Known rows, with every step that occurs
bota dopoz mebur tidi bigoru ledokop donepig: [  18  -27 -297   52  100 -115   31   84 -295 -200  143  -68  175  106
   58 -112 -187  244  201  152  128 -221  -67  148   44 -186  270  277
   -5  162 -127  164 -183  127  -31  200 -171  151  -78   -2 -122   34
  -99  -67 -132  -15 -247 -217    6  -94]
bigoru tidi bafamad vufud: [ 145  239  -56   37  -48  -62  170   42   71   -8  -20   21   -3 -128
  -44   34  237 -136   35  100   81  116  107  265 -175   31 -158   90
   31   35  -83  -92   95    0   66   41  -35  151  158 -110   40  -27
  -30  116   42   15  229  117   91   27]
gasel tidi mebur pogif ledokop donepig vufud dopoz: [-106  298  343 -163  -11   98  -68   13 -394   45 -134  178 -203 -198
  143  115  -93 -118  -30   59   48  197 -145  -89  116 -342   33 -207
  197  -99 -135 -338  149   27  -66   15  171  -36  160  -44 -353 -151
  -33   57  -11 -172 -130  -54  -85   89]
mebur dopoz vufud donepig tidi bigoru ledokop: [ 107   17  -47   26  -26 -128  238   -9 -388 -122  124 -214  -12   48
  150 -152  -63   61  174   67   51  -81  -31  -28  -20 -267  280  146
   89   14 -478  158 -213   32 -105  329  -17   64   17  152 -258  220
 -257   67 -152 -151 -201   51  -91   34]
mebur pogif donepig ledokop dopoz vufud gasel tidi bafamad bota: [-150  244  258 -248  -94  198  176  -49  -18   96  357  232   -2  215
  -71   62  220 -188 -111 -152  -29  268  107  -40  156   77 -132 -142
 -125   61   84 -202   17 -157   37 -197  -11  -53  218  151  -25 -225
    4 -275   -8  -82  -16  -17  -49  -33]
bota dopoz mebur pogif bafamad: [ -24 -320 -286   91    7   -5 -234 -111  159  -14 -304  -10  161   99
 -246  -45    1  134  165  -15   97 -248  -35 -201   38  -53  -31 -112
  -56   84   65  194   41   20   68 -130 -168 -204 -234 -143  110   42
  137 -115   76  141  119   13  -37  120]
mebur pogif vufud dopoz bigoru ledokop donepig tidi bafamad: [-271  -90   -1   64   10  103  138  -26 -418  -90 -123  261 -123 -145
  111   77   -5  244 -153   28 -261 -128  -36   34 -184 -255   13  132
  159  -85 -108 -324  -68   77  226 -107  279   94  219  -49  136   96
   33   30  -29  -73 -158  100  133  221]
tele bota dopoz mebur: [ -42 -335 -301   64    5  -89 -227    8  -60  -89   62 -132  181  177
 -249 -120 -179  148  335  -11  189 -164   87 -211  224   10   58  -95
 -155  124  258  348  241  -69  -86  121 -289 -277 -380 -165 -164   38
  -82 -233   23  181  -97  -77   77 -270]
mebur pogif bafamad gasel tidi bigoru ledokop dopoz vufud donepig: [ 169  -25  151    8   35  -95   71 -157  180   22  156   31   71  260
   31   -6  194 -151 -143   -2   83  -15   87  -56 -323 -233  108  378
  -65  103 -421  174 -155  103  -42   95  -10  128  147  237  233   37
 -117 -222  -31 -136   70  190 -216  145]
tidi mebur pogif ledokop: [-104  120  -60  -22  111   94 -220    4  -67  117  -79  198 -239   90
   17   16  -97 -172  116   46  247   43  -95  103  235  -80   69 -325
  -27  -62  147  -24   99  -29  -54  -43   31 -180    7  141  -75   18
   24   90   -3 -161 -162 -155    1  -41]
mebur tidi bigoru ledokop dopoz vufud donepig: [ 120  209 -116 -116  169 -110  -63   92  -47  -36  270   72   57  277
  128    7  -58  -40  128  148  105  -93   29  136   -2 -152  202  288
  -70  156 -177  207 -201   95 -150  161   -2  221   84  205   51   39
 -173   25 -113 -150 -119 -161  -77  -71]
donepig tidi bafamad tele ledokop dopoz bigoru: [-123  -78 -282  -59  178   76  157   95  -34  190 -173   -3  -38  197
  200   87 -443  313 -317 -216  175  -28  170  191  -66  185  -18   46
  -86 -172  248    8  -62  -80   19  143  184   13  -32  -10   71   62
  -71  -92  227  -61 -551 -150  260 -291]
bigoru ledokop donepig tidi mebur pogif vufud: [-182 -154   33   13  -78   92  202 -103 -295  -48 -146  199  -83 -150
  100   34  115   81  -78  130 -315  -42 -239  -97  -73 -408   71  191
  104  -72 -246 -302  -66  238   35 -112  228   87  202   -4  159   39
   75  111  -93 -193  -90   97   86  316]
bafamad mebur pogif ledokop: [-216  131 -102  -18   82  129 -203   28  -76   32  120  256 -202  126
    4   25  -25 -118  183   49  223  112  -85   85  338  -68   93 -282
  -73   38  231  -75   74 -142 -122  -85    8 -286  -55   35   27   47
   48  103   -4 -111  -76 -127  -13   10]
pogif vufud gasel donepig ledokop: [  21  569  377  -78  -86  -24  -93  226 -194 -166  283  -66  -69  -62
  166  -28  269 -104  308  -59   66  138   28 -128  -70  -63    5  -49
 -226   58    7  -37  202 -124 -131   -6   34 -100   92  114 -285   21
   -8  -49  -69 -121  268  -15    0   36]
mebur pogif vufud dopoz bigoru ledokop: [-168  -51 -178   40  167    6  -97   76 -294 -104   13  257 -243   65
  168  -47  -82  243  198   99  -22 -202   -6   25    7 -193  199  -35
   74  -47   68  -29  -43  -12  128   36  162 -189  -51   56  139  231
  -82   -5  -66  -49 -110   -1   63    4]
bigoru mebur tidi bafamad tele ledokop: [  36  179 -149   52  102   -1  -28  225  123  157 -224   53   -8  143
  -10  118 -119   27  -29   42  192  -18  -93  364   91  235 -169 -150
  -72 -138  254  187    5   32   80    0   -5   90   46  -63  -89   38
   69   17   84  -11 -126 -134  107 -165]
bafamad bota mebur pogif: [-222   13 -243   58 -117  109  -45   50   -5 -138  114   -3  -91  120
 -114 -164   34   75  200   20   88  -32  -68  -86  384  110   91 -100
   66   96  204  135  -16  -37   56 -135 -108 -391 -231 -149  -44  -45
   17   20 -117  103    1   -3    4  -85]
bigoru ledokop donepig tidi bafamad bota mebur pogif vufud: [-365 -172  -63   87 -244  220  273  -90 -302 -216   37  200   43 -157
 -116  -60  225  226 -135  -15 -381  -17 -158 -152  120 -117   -4  160
  138   18  -10 -247  -70   65  158 -321  104  -91   65 -167  258   13
  108   18 -110   30  -19  249  175  307]
bigoru mebur dopoz vufud gasel tidi bafamad tele ledokop: [ 118   91  158  -94 -165   55  468   98 -106  178 -299 -215   96  165
   29  -66 -158  -28  -13    2   69  150  119  247   88   17 -123 -201
  -82 -132  -92  266  -29 -167  124  249 -103   25   61 -105 -459  -86
 -254 -340  115   24 -159  123  -86 -124]
gasel donepig ledokop dopoz vufud tidi bigoru mebur pogif: [ 150   87   54 -355  179 -187 -161  -65  263  210  -97 -124   31  258
   46  -71  -51 -457  234   61   44   24   29  -33   37 -229   89  148
 -101    3 -102  219 -116   78 -111  -16  -23  113   46  334 -186  -87
   48  109  -30 -326   14 -176 -179    2]
dopoz bigoru mebur tidi bafamad tele: [ -76  -25 -190  173   39  -42  -86  132  185   12 -143 -101   15   50
  -21   23 -277   99  -68   69  -11  -75  -37  297   -9  402  -92  -32
  139    7  253  153  -38   75  185  -15 -103   92   25  -50   -4   68
  142  102  -21  131  -16 -137   60 -205]
gasel tidi mebur pogif: [  93  -51   75  -65  -81   52   56 -126  140   95 -222    0 -110   26
  -24  -30  -54 -180   -9   72   50   40  -74  -46   23 -112   39   19
  139  -66 -119  -16   20  141  -76   82  -14  -60   19  -57 -117 -114
   73   39    9  -62  -43   38 -107   16]
bigoru tidi bafamad vufud donepig ledokop: [ 164  478  183  -63  -52  -99  -98   92    4    5  235   64  -83 -177
   28   49  356 -234  143   55  155  234   33  224 -186  131 -109  -25
  -76    3   44 -197  203 -114  -73  -33  -30  124  240  138   15   96
    0  180  -26 -122  332   50   87   44]
vufud tidi mebur pogif bafamad: [ -21 -161  -58    6  -32   74    9 -134  306   99 -297   42  -41  -84
 -135   24   -8  -40  -94   -7 -106 -196 -176 -201 -116 -129   75   -9
  125  -66 -177   -6 -143  212 -153 -107   98  -55  -21  -76  194  -62
  253  134   42   66  241   66  -64  190]
vufud tidi mebur dopoz: [  74  -85  -95  -31  -13   -1  222    3  -30   29 -126 -130  -70 -168
   73 -164 -258  210   73   38  -32 -119  -34  -72   84  -68  272 -191
  118 -121 -207   95 -143   98 -209  279    1  -69 -232  -59 -173  -35
  -80   75    7   49 -133  -32   28 -130]
mebur tidi bafamad tele pogif donepig ledokop: [-116  543  -43  181  -15   80 -220  266 -222  100  376  224 -220  -94
   53  290  250  -42  124   85  281   36 -319  104  130  436 -155 -340
 -160  -46  125 -227  107  -18  100 -156  -58   89  110  221 -159   18
   32   81 -158   25   61 -306   67  -64]
bafamad gasel donepig tidi: [ 196  272  313  182  -79 -124  101   88  -22 -139  173 -234   33  -82
  121    7  250  -22  -87  -50  146  148   66   18 -170   68 -102  217
  -84   32 -238   70   68   84    5  152  -13   92   92  -93 -264  -39
  -61  -18  -58  -54   18   91   -6  -32]
ledokop dopoz vufud gasel tidi bafamad tele: [ -59  249  199 -153 -182   84  362   71    8   99   92  -81  118  182
  -38   11  -56 -104 -113  -59   19  148  261   55    6   25 -207  -75
 -101   57 -118  124   10 -129  101  145  -60  -10  169  -59 -270 -304
 -223 -312  128   65  -77   62 -104 -166]
pogif donepig tidi bafamad mebur dopoz: [-124 -164  -93  114 -120  133  118  -63 -155  -37   -2   -7  -17 -215
  -39  -14  -16  228  -69  -80 -113    6 -104 -173   37   91   66 -196
  136  -54  -47 -232   10  -13 -152   23   27   -7 -102 -149  -38  133
  161  156  -50   37  -80   35  104   60]
pogif mebur dopoz bigoru tidi: [ -30  -98 -350   65   45  -28   67   96 -131  -14   23 -231  -10 -100
  227 -156 -365  286  260  198  187 -142   24  334  -25   65  284  141
  161  101 -219   64 -244   24   43  295  -14  -66 -176 -252 -165   -6
 -242  141   59  170 -193 -200   37 -158]
tele bota mebur dopoz bigoru tidi bafamad vufud: [ -55 -349 -344   89  -76   -7   21  -34   56  -91   54 -145  119  -86
 -153 -199 -199  126   71  100   14   48  184  123   59  197  133  167
  183  108  267   90   92 -125   23  138 -175  -61 -259 -211   84  182
 -203   22  -28  294  176  203  167 -226]
pogif mebur tidi bafamad: [  52  129 -103   79  -12   58 -169  142  166   34  -32   37   30  -99
  -54   94   28   -1  -12   64   64 -206  -52  165  -61  203  -40   34
   14  102  -63   73 -116  109   34  -63   33   75   -7 -224   48 -144
   93  209  120  160   62 -108   24    2]
donepig ledokop dopoz mebur pogif bafamad tele: [-318   -4 -315  -87   94   31 -467   82  128  194  156  150  -39  267
 -119  -18  -41  -41  235   -8  271 -123  -23 -171  178   47  112 -335
 -151   68  242  130  -22  -40  125 -201  -39 -383 -172  156  108   34
  125  -11  107  -52   68 -203   -5 -147]
tidi bigoru mebur pogif: [  28  -92 -245   81  105 -166 -172  -39  169   21 -213 -173 -131  241
  -25 -108  -94 -283  325   49  102 -138  -62   -2  -13 -110  114  -34
   68  -15    6  210   32   91   30   31  -42  -98  -90  179 -154  104
  171  154 -100 -172    2 -152 -155  -31]
bigoru mebur tidi bafamad: [  88   35  -88  108   13  -26 -102   60  252   26 -206   38  110   44
 -140   55   14 -110   48   78  -55  -92  -17  173  -23  221 -100  -37
   40   50  143  138   60  144   86  -74  -53  198   29 -112  -29  -45
  238  105  -20   32  126  -82   33  -18]
pogif mebur dopoz vufud tidi: [  91  -56 -110  -59  -57  -10  173   67  -77   39  -32 -164   65  -83
  112  -69  -85  129  172  153  -63 -176  -14   25  104  -76  138  -18
  -18  113 -478  221 -286   42    5  173  -20  -27 -166 -211 -163 -180
 -277   53   80  144  -60  -54  -69    8]
bafamad mebur pogif donepig ledokop: [-235  194  -63  -40   33  116 -290   64 -117   12  302  262 -243   76
   61   64  163  -94  256   62  141   63 -222  -74  240    7   91 -233
 -100   56  237 -221  116  -61 -133 -190   14 -210   17  143    9  108
  192  143 -163 -192   43 -204   25   27]
tele dopoz mebur tidi bafamad: [  89 -103 -180  -38   66   65 -273   67  161  -12  -15  109  248   96
 -164   88  -39    8  -31  -39   81  -93  150   67   76  212 -136   -1
 -104  114  292  148   39  -59    5  -65 -120  141  -97 -192  131  -70
  124  -36  124  159   50 -111   98 -130]
tidi bafamad gasel donepig ledokop dopoz bigoru mebur: [ 110  137  115  -26  125  -89 -207   97  188  136  -69  -97   27  101
  139  -75 -107  -18  -75  -79  176    3  284  166 -220  301   59   73
 -234   23  339  218  171   -5   70    9  -77  144  -13  193  -68   -5
  108 -143   32 -200 -163 -110  153 -237]
ledokop dopoz vufud donepig tidi bigoru mebur pogif: [ 117 -288  -57 -119   71 -193 -195 -193  279  118 -179 -214   71  285
  -23  -26  -30 -379  123  -20 -162   32   -8 -130  -79 -119  -23  164
   41   19 -116  102  -29   73  -20  -44   51  154   43  214   -8   70
  108  175  -83 -238   26 -114 -225   92]
bota bafamad gasel donepig vufud tidi bigoru: [ 347  222  348  171  -50 -192  129   60  115 -310  287 -430   -6 -195
  112  -57  339 -178 -206 -152  -31   49   41 -235 -143  -54  -83  248
   21   45 -285  129  -12   91  -50  167   24  119   -7   47 -130  -44
  -87   82  -69   45  296  216 -191   -2]
gasel tidi bafamad vufud dopoz mebur pogif donepig: [ 210 -129  132   22  -94  -30 -349 -166  131   67  -58  113  -65  -28
 -175   96  348 -248  -24   12 -101  136    0 -199 -137  128 -128 -199
   88  -29   51 -211  203  -94  140 -183  -56   29   -5  -42  137   77
  198   49  -34   75  347  156 -122  105]
ledokop dopoz bigoru tidi bafamad: [ -63   -1 -290  -45  108   48  117    9   59   62  -50   30   79   83
   65   -3 -316  137  -18   34  130  -49  248  322 -128   98   13  177
   27   71  126  -23  -10   10   42  123   25  153   43 -114   43 -111
  -28  -45  106   25 -236 -176  172 -179]
bota dopoz vufud tidi mebur pogif: [ 116 -208  -10 -185    7    8  252 -121  100   73 -325  -27   51  -54
  -77  -50  -96   21  -40   59 -106  -88  -70   12  186 -204 -150  -12
   21  -62 -177  120 -128   75  -69   57  -92   47    5  -54  -58 -149
 -136  -39   23   16 -106   29  -71   64]
tele bota dopoz vufud gasel donepig tidi: [  39   17  287  -74 -150  -84  240   12 -130 -118   52 -310  284   69
 -164  -43   33  -46   69  -74   49  113  127 -170   74 -198 -199  243
 -128   87 -113  219  132  -65 -153  190 -143  -46   53 -203 -480 -111
 -279 -268   -7  122   43  174  -76  -51]

Rows
[ -25 -245 -224 -101  265  -99   85 -140   91  -32  106  189  -62  161
  109  -65  -94   52   93  -46 -201 -155   23 -158 -102 -339  270  124
   -5 -110 -112  -39 -176   51 -165   83  217  -67 -122  318  419  157
  -20   48   21 -150 -118  -18    6   78]	mebur pogif vufud tidi bigoru ledokop dopoz
[ 246  -31  305  -41  273 -244 -193 -135  282   27  -34 -128   29   34
  129   16  -59 -273  -98 -151  -59  218   73 -107 -110  -90   38   10
  -57 -140   85    0   91  -64 -165   10   99   65  -54  361  102   93
   68   60   20 -214    4  -22 -128   56]	bafamad gasel donepig vufud tidi bigoru mebur pogif ledokop dopoz
[  19  -84  398  129 -308  100  -53 -152  -28 -105   23 -104   79  -89
 -164  156  153 -160 -161  -95 -291  230  -89 -317  -19  135 -301 -266
   65  -55  171 -295  234 -229  130 -229  -54 -120  133  -38   28   15
  215 -121  -24  202  287  183 -177  208]	dopoz mebur pogif donepig vufud gasel tidi bafamad tele
[ 135 -588  200  226  -34  -48 -144 -252  143 -170   82    6  243 -186
 -335  139  160  108 -262 -195 -318   37  -16 -374   19  138 -345 -153
 -109  -64  329 -111  322 -159  -15 -219 -148  -32 -157  -23  371  124
  114 -247   10  290  175  236   59  108]	tele bota dopoz mebur pogif donepig vufud tidi bafamad gasel
[ 184  412  283 -247   52  -40 -273  179  347  178  152   33   55  -83
   58   44  229 -212  -99  -51   51   90  173   73 -223  192   61   99
 -197   48  161  -57  -58  -83 -128  -94  125   79   53   72  154 -127
   14  177  190    4  329   19   -9  -32]	pogif mebur tidi bafamad vufud gasel donepig ledokop dopoz
[ -73 -114   26   12 -113   -2  154 -119   43  -88 -128  -74  121  -59
 -203    3  203  193 -102 -139  -54   -1 -154 -209   55  -60 -224   76
   92   27 -273   22 -121   57  -45 -169  -93 -122   37 -146   74    9
   -6  -39   12  110  129  188  -66  244]	mebur pogif bafamad bota dopoz vufud donepig tidi
[-319  284 -208   36  -58   49   36  267 -422 -336  269  -29    6 -175
   23 -132  -46  347   87   17    0 -291 -238 -243   53 -199  424  285
  366  180 -211   11 -307  209 -102   -7   89  -78  -95 -236 -137   46
   77  172 -224  109  158  -16   -5   -7]	pogif bafamad bota mebur tidi bigoru ledokop donepig vufud dopoz
[  73 -215  166   32   49   -6   74  -30  -98  -73   98  101 -225 -100
  197 -140  -24  149 -143   13  -94  -32   12   48 -174  -65  199  152
  188 -109  -99  -71  -93   71   79  197  107   -2   11   37  153  180
  -88  -68  -81  -31  -64  154  -34  -94]	bafamad gasel tidi mebur pogif vufud dopoz bigoru ledokop
[-124 -212 -155  116 -175  210  457  -51 -451  -39 -160  126  -75 -392
  200   25 -122  513  -95  159 -377 -185 -164  -78  -92  -91  318  130
  -18  -62 -185 -291 -191   26 -103   16   52  173 -153  -94  288   12
  -48  -73  -53  146 -108  100  178  313]	tele pogif vufud tidi bafamad mebur dopoz bigoru ledokop donepig
[  58   58  326   11   66   40 -130 -109   96  106  195  223   40  114
  -31  190  267 -250 -307 -148   15  310  168  163   21  125 -345 -150
 -233    8   53 -114  134 -186  141 -177   79  170  253  220  204  -25
 -119 -111   68 -152  -81   54  -23   95]	mebur pogif ledokop dopoz vufud donepig tidi bafamad gasel
[ 177 -134  345  154 -133  -21  -53  -77  259 -122   85 -155  -85 -233
  -45  -53  572 -250 -302  -86 -177  152 -104 -195  -43  -18 -291  131
   63  -45 -165  -75   31  184  165 -123  103   86   92  -30  113   18
   26  176  -45   -9  368  326 -145  149]	bota bafamad gasel donepig tidi mebur pogif vufud
[-217 -364  -15   97  -47  -94  237  -44 -123  -88 -345 -236  207 -208
  -91   44 -477  402 -196  -67 -318  -78  -28 -160  -52    5 -168   32
   96 -111  223   27  210   10  -42   17 -105  -32  -79 -116  -52   -7
  -18 -198   61  219 -173   83  191  -62]	ledokop donepig vufud tidi bafamad tele bota dopoz bigoru mebur
[ 155   -9  371  250  -38   24   89 -125   87 -153   53  126   -9 -255
  -11  260  337    6 -367 -125 -324  115  -68 -145 -162  109 -349 -124
  -41  -97   21 -316  183  -47   64 -232  111  145  166   76  324   27
  161  -49  -48   65  187  194   32  278]	mebur pogif donepig vufud tidi bafamad gasel
[  84 -104  211 -233  206   46 -162 -182  115  126 -338   61  -39 -111
  183   94 -407   24 -299  -65 -133  137   16 -146   20 -119  116   35
   58 -162  234 -207   19  -35 -286  -65  178   17  -35  140  235   -9
   78  101  120  -93 -184  -36   51  102]	gasel donepig vufud tidi mebur pogif ledokop dopoz bigoru
[ -45  316  141 -217 -225  129   97  166  -92  344  199  -83  -34   50
   76   80   79 -262   85  -10  166    8   51  -10    7  213  -22 -111
 -281   47 -148   22  -79 -163  118   45  -12  -40   46   45 -314 -362
 -245 -160  145   64  -22 -162 -159  -94]	donepig ledokop dopoz vufud gasel tidi bafamad tele pogif mebur
[   4 -382 -216   32   30  -57  326  -98  162  -58 -322 -222  133  -71
  -86 -188 -377  427 -134 -203 -193 -167   85   30  -34  294   51   16
  125 -102  193  171  -74    9  -79   71 -164  -37 -238 -130   83    7
  127 -115   51  194 -223  -11  168 -153]	vufud tidi bafamad bota dopoz bigoru mebur
[ -83   20  -72   66  266   57  -39  -39  114   88  237  258  -30  144
   85   67 -136  -32 -190  -38  264  221  274  570   -7  197 -118  -35
  -96   13  295 -143   42 -176  196   10   52   99  146  148  248   -9
 -150 -135  111  -51 -260 -144  118 -175]	mebur pogif ledokop dopoz bigoru tidi bafamad gasel
[ 127   -8  -87  -45  -42  -63 -230  -18  104   79  -27   66  -61  -92
 -230  -28  271 -291  173  144   81   65   79  166    1   -2 -135 -154
  115   -9   80  -95   33 -105  231 -104  -51  -12   37 -156   50   18
   59  198   48   92  375   96  -93   15]	bigoru tidi bafamad vufud dopoz mebur pogif
